Each row is followed by its class number.
[ 27  51  27 -43 -16  26 -16  20  58 -20 -16  -7   2  -9   0  33  17   4
  32 -18 -34  35 -16 -31   7 -27 -34 -31 -97  -7  -9 -19]  1
[  0  43  16 -27  -2   6 -17  17  94  -3  -2   5  -6   2  10  24  37   0
  33 -21 -13  18 -23 -20   1  -8 -24 -30 -76 -46  16  -9]  0
[  5  -4   9  -3  -7  21 -17  32  68 -14  -6 -25  -7  -2 -15 -12 -52  30
  28 -29   6  50   9  -3   4 -25 -50 -10 -45 -25  48  25]  6
[  5  39  47 -51 -17  10 -28  23  67  -2  -3   4  -1 -13  -3  30  30   8
  51  -1 -23  37 -22 -28  14 -19 -37 -24 -71 -16  -1 -20]  4
[ 50 -29  29   3  -4 -10  -4   1  87 -20 -10  -6  31  10 -26  -1  46 -29
  62  42 -24 -24  -7 -31  12   7   4  14 -33  23 -23   9]  3
[ 23  51  37 -38 -29  27 -31  34  74 -15  -9 -18  14 -14 -11  30  32   6
  44  -8 -31  36 -24 -51  14 -13 -48 -27 -85   8 -13 -19]  4
[ 45 -29  38  -7   5  12 -11  -4  93  -4  -9  -2   3 -14 -35 -11  42 -25
  68  13  15 -12   8 -21  14   8  14  10 -29  26  -2  20]  6
[  20   41   30  -46  -17   22  -30   25   74  -25  -15  -13    6  -15
   -4   13   35    0   39  -30  -19   40  -26  -28    2  -18  -44  -41
 -108    9  -11   -8]  5
[ 18  37  28 -46 -12  10 -28  18  82   0 -18   3  -3  -9   0  29  35  -8
  36  -9 -27  15 -18 -29   4 -26 -35 -22 -74 -16  -9  -7]  9
[ 22  38  29 -40 -14  17 -24   9  92   3 -13  15 -11   6   5  29  34 -15
  39 -16 -34  14 -24 -30   7 -17 -33 -22 -69 -30 -10 -11]  9
[ 13  41  48 -59 -19  28 -24  31  63 -11  -8   0   5 -15  -7  28  27  19
  51 -12 -25  31 -21 -43  13 -12 -45 -24 -69   0 -15 -19]  4
[ 36 -28  39 -19  -2   4 -28   3  72  -5   8   4  21  -3 -41   4  55 -36
  80  27   1  -3   8 -19  22  -4  20  22 -29  21  -5  18]  4
[ 20 -21  -8   0  -8  -1 -26  53  30 -38 -10  11  -9  -5 -17 -11 -33  18
  31 -13   2  36  -4 -18   9 -37 -72 -16 -40 -13  41  46]  8
[ -5 -12   7 -12  -7  -4 -22  24  54 -27  -3 -20   2  15  -9  -5 -61  25
  23  -5  -6  52   6  -1  -8 -42 -49  -3 -50 -24  36  33]  3
[ 37 -29  19 -13   5  10 -19   5  80 -17   0   2   4  -6 -36  -9  52 -25
  73  13   4 -21   1 -20   7   7  19  11 -23   5  -5  24]  0
[  21   45   28  -38  -14    8  -33   23   58  -23  -22  -17   15  -15
   -3   17   38    2   33  -20  -14   35  -22  -24    0  -12  -37  -39
 -114   13   -9   -9]  5
[  0 -10  -7   2  -1   8 -20  58  54 -25 -10  16   6  13 -16 -13 -47  39
  42 -30   8  41  -1  -5  19 -35 -76   6 -17 -31  38  36]  7
[  11   49   21  -47  -10   18   -5   21   76   -9  -20   12    2   -6
    6   34   18   11   28  -18  -19   32   -8  -27   14  -34  -30  -32
 -101  -13    2  -14]  1
[ -3  -5  -2   3   2  -7 -24  17  45 -12   7  -7 -10  21  -9  -1 -53  21
  13 -11   2  40   1  11 -12 -25 -28 -10 -37 -64  48  37]  0
[  8  41  36 -32 -16   5 -12   8 101 -14  -7  -2  -2  15  16  24  12   5
  32  -1 -39  32 -28 -29   2 -21 -41 -31 -72 -23  -3 -23]  3
[  0  40  36 -54 -13  11 -14  25  66 -25 -14  -4  -1   5   2  16  25  25
  48   1 -34  43 -36 -35   5 -26 -47 -34 -75  -6  -9 -18]  3
[ 48  -9  29 -17   2   8  -9  -6  72 -12  -1  22  15  13 -31  10  49 -36
  72  22 -15  -6  -1  -6  24 -13  31   4 -45   9  -8  14]  1
[  6 -16   3   9 -13   3 -40  31  68  -6  11 -17  11  15  -8   8 -49   5
  22 -14  -1  46  17  -8   7 -29 -43   0 -42 -34  46  26]  4
[ 46 -25  39 -18   1  -1 -31 -15  66 -19   3  10  11   0 -31  -7  56 -41
  76  12  -3  -2  -5   2  13   2  26   8 -46  16  -5  18]  5
[  1  -7  14  -3  -9 -13 -24  22  50 -27   2 -10  -2  15 -10  -4 -51  20
  35   8 -22  45 -13   9   3 -38 -52   0 -39 -37  40  27]  3
[ -6  -8   0  10   0  -8 -33  22  54 -12   1  12   0  30   0   3 -58  17
  38 -22   9  49   2   9   8 -27 -41   3 -22 -67  50  27]  7
[ 65 -25  39  -1  -4   7 -11  -4  81 -11 -11  -5  15 -10 -30  -4  60 -30
  75  22 -13 -30 -13 -30  14  16   8  -8 -24  23 -24   7]  6
[ 22  42  36 -49 -14   4 -18   5  72   1 -17  15  -9   0   6  31  45 -14
  40  -8 -39  17 -30 -26   8 -20 -31 -30 -78 -28 -14 -13]  9
[  0  -7   5  -9 -18  -1 -46  49  49 -17   1   3  -1   4 -24  -7 -34  38
  44  -3  -4  40  -4  -3  22 -43 -60  -8 -22 -36  30  29]  4
[ -5 -16   2  -2  -6  -8 -24  26  64 -22   4 -17   4  28  -7  -5 -54  16
  25  -4 -13  49   3   3  -5 -41 -46  -6 -37 -38  36  27]  3
[  2  -9  17   9  -8  -4 -38  28  64  -1  14 -14   4  11 -19   6 -58   3
  22 -12   3  46  19   5   5 -23 -39  16 -35 -39  48  28]  4
[ 22  38  34 -33 -15  10 -35  18  71 -21 -13 -10   3 -15  -2  15  34  -5
  41 -20 -23  28 -31 -20   4  -6 -40 -31 -97  -9 -11 -12]  5
[ 51 -24  42   2   2   5  -6 -10  85  -2  -8  -7  13 -10 -33  -4  51 -29
  74  30  -8 -25 -12 -18  14  22  18   6 -27   5 -16   7]  6
[ 19  43  39 -41 -12  32 -13  21  81  -8 -12 -10  -6 -17  -1  18  30  13
  50 -24 -22  29 -31 -34   7  -8 -43 -35 -76  -7   4 -19]  6
[ 20 -28  -9  20  -8 -11 -43  48  56 -20  -1   8  -8  10  -8  -1 -43  18
  37 -23   4  37 -11 -11  21 -34 -66 -21 -23 -37  39  41]  2
[ 14  -4  -4 -11 -11  -3 -36  27  49  -8 -13   1  -5  15 -16   4 -36  10
  24  -8 -10  31   1  -1   1 -44 -43 -10 -44 -38  24  36]  9
[ 20  40  20 -44 -13  12 -26  11  70  -3 -18 -15  10  -5   2  32  43 -21
  28  -7 -31  20 -16 -31  -6 -29 -24 -26 -98 -14 -17  -7]  9
[ -7  -8  15   1   1 -14 -27  27  42 -10  -2  -7 -12  12 -17  -1 -73  30
  21 -13  16  60   5   7   6 -25 -35  -5 -37 -49  35  37]  2
[ 45 -24  12  -4  -2  11 -19   0  79 -21  -2  -5  12  -6 -33  -5  50 -33
  67  15   4 -17   8 -22   6   4  24  10 -39  15   4  27]  0
[ 12  31  31 -38  -9  18  -5  33  79 -17 -10   4  -7 -21  -4  22  24  -9
  34 -21 -15  29 -14 -40   4 -11 -47 -17 -84  -9   9  -8]  8
[ 60 -41  30   2  -2  -2  -9  10  69 -23  -4   2  11 -12 -39  -4  52 -52
  65  25 -10 -24   0 -37  10  17   4  14 -28  18 -20  19]  8
[  8  28  34 -19   1   4 -17   2  83   0   1  15   2  17  22  31  13 -10
  37 -20 -22  25 -24 -24   5  -3 -33  -9 -47 -58   3 -24]  7
[  6  44  26 -40 -16  12  -9  22  84 -23 -16 -12  10   7   2  19  23   9
  34   0 -29  45 -23 -37   1 -33 -43 -31 -96   7  -5 -10]  3
[ -8  -6   5  -4  -4   0 -20  16  67 -23   4 -14   1  34  -1  -6 -60  16
  19  -7 -10  57   5   5  -5 -43 -41  -2 -47 -35  42  29]  3
[ 37 -22  31  -5   1 -16  -3  -1  79 -19  -6  -4  30  14 -33  -4  55 -33
  66  41 -18 -13  -9 -17  11  -2  12  14 -41  20 -22  16]  3
[-21   0   8 -10  -2 -14 -23  21  60 -18  -2 -17  -4  26  -7  -7 -62  25
  17  -3   1  62  13  14  -7 -45 -37  -2 -49 -39  42  28]  3
[ 29  48  25 -24 -17  29 -14  29  90 -10 -20 -22  10 -18  -3  21  34   5
  35 -27 -16  26 -19 -42   5 -12 -47 -38 -93  12   5 -13]  6
[ 19 -15   5   6  -6  14 -26  20  53 -11   1 -29   3   5  -8  -2 -47  13
  25 -20  -7  36   0  -3  -7 -26 -41 -13 -39 -35  41  24]  6
[ 16  56  32 -31 -14  31 -13  20  87  -9 -21 -28   3 -18  -3  17  18  14
  34 -17 -12  35 -19 -34   1  -8 -34 -34 -96   1   2 -16]  6
[ 20 -14 -13 -10  -4  -2 -33  49  41 -15 -21  16  -5   9 -15  -8 -17  24
  22 -18  -6  22   1 -10  11 -50 -68 -11 -37 -12  20  46]  9
[  8  -3  -4  13  -3   2 -28  26  52 -16  -3   8   8  32  -8   2 -61  18
  27 -26  10  46   9  -2   4 -31 -46   7 -26 -44  42  32]  7
[  7 -18   1   8   1 -15 -27  48  37 -27   1  14 -17   0 -19 -13 -37   8
  27 -10   3  39  -2   6   9 -34 -64  -3 -30 -36  52  42]  8
[ 14  59  18 -28 -21  35 -17  28  89 -24 -17   1  14  -2   2  23  20   9
  51 -26 -19  39 -27 -41  16 -20 -50 -19 -80  -9  -1 -14]  7
[  6 -12  14   3 -14   4 -42  29  63  -3  17  -3   2  18 -15  10 -51   9
  37 -10 -10  42   0  -1  10 -27 -43   2 -25 -51  42  24]  4
[  6  44  32 -36 -21  31 -25  37  98  -4  -5 -25  15 -15  -9  27  16   2
  34 -18 -17  38  -3 -42   8 -17 -42 -12 -89   1  -1 -15]  4
[ 68 -28  26  -1   0  -5  -8  -9  64 -14 -10  11  24   1 -22  14  51 -45
  58  23 -19 -30   5 -24  19   4  19   4 -44  12 -23   9]  1
[ 58 -26  35  -1 -13   4 -26  15  76  -7   3   3  31   4 -40   8  65 -35
  78  27 -22 -26  -7 -36  26  13   5  13 -16  16 -28   3]  4
[ 14 -22  12   9   0   8 -27  26  65   0   3 -16  -8  17  -7   1 -49  16
  27 -30   0  29  -1  -7  -5  -8 -44 -16 -14 -53  35  17]  6
[ 42 -36  15 -10   6   9 -17   0  78 -15   4   1   8  -7 -32  -6  53 -34
  67  11   4 -22   8 -19   3  -1  21  14 -24   6   1  28]  0
[ 63 -41  30  17   6 -16  -7  -5  72  -9  14  15  21  18 -26   9  74 -77
  64  24 -25 -33 -11 -23  12  26  21  16 -18 -15  -9   7]  8
[  5 -17  -2  -5  -7  -4 -33  58  41 -25  -9  11 -11  -1 -19 -10 -46  47
  40 -23   7  44 -14 -11  23 -40 -73 -18 -25 -32  26  41]  2
[ 17  58  36 -39 -11  14  -7  14  77  -9 -14  17  -3   1   2  33  26   6
  39 -13 -34  28 -25 -20  20 -15 -26 -31 -87 -28  -6 -24]  1
[  4  -7  21   5   1   0 -24  24  62  -2   0 -20 -10   1 -20  -6 -48  19
  24 -24   8  42   7   8  -1 -15 -41  -4 -31 -43  46  23]  6
[  5 -13   5  11  -4 -13 -28  33  48 -14  -4  -7  -4   5 -11   4 -62  18
  23 -24  15  53   7  -3  10 -24 -48  -8 -50 -37  45  39]  2
[ 60 -23  40  -9  -2  -4 -22 -10  63 -21  -7   3  24  -5 -34  -5  64 -40
  74  22 -16 -21 -16 -10  14  18  17   5 -50  20 -27  12]  5
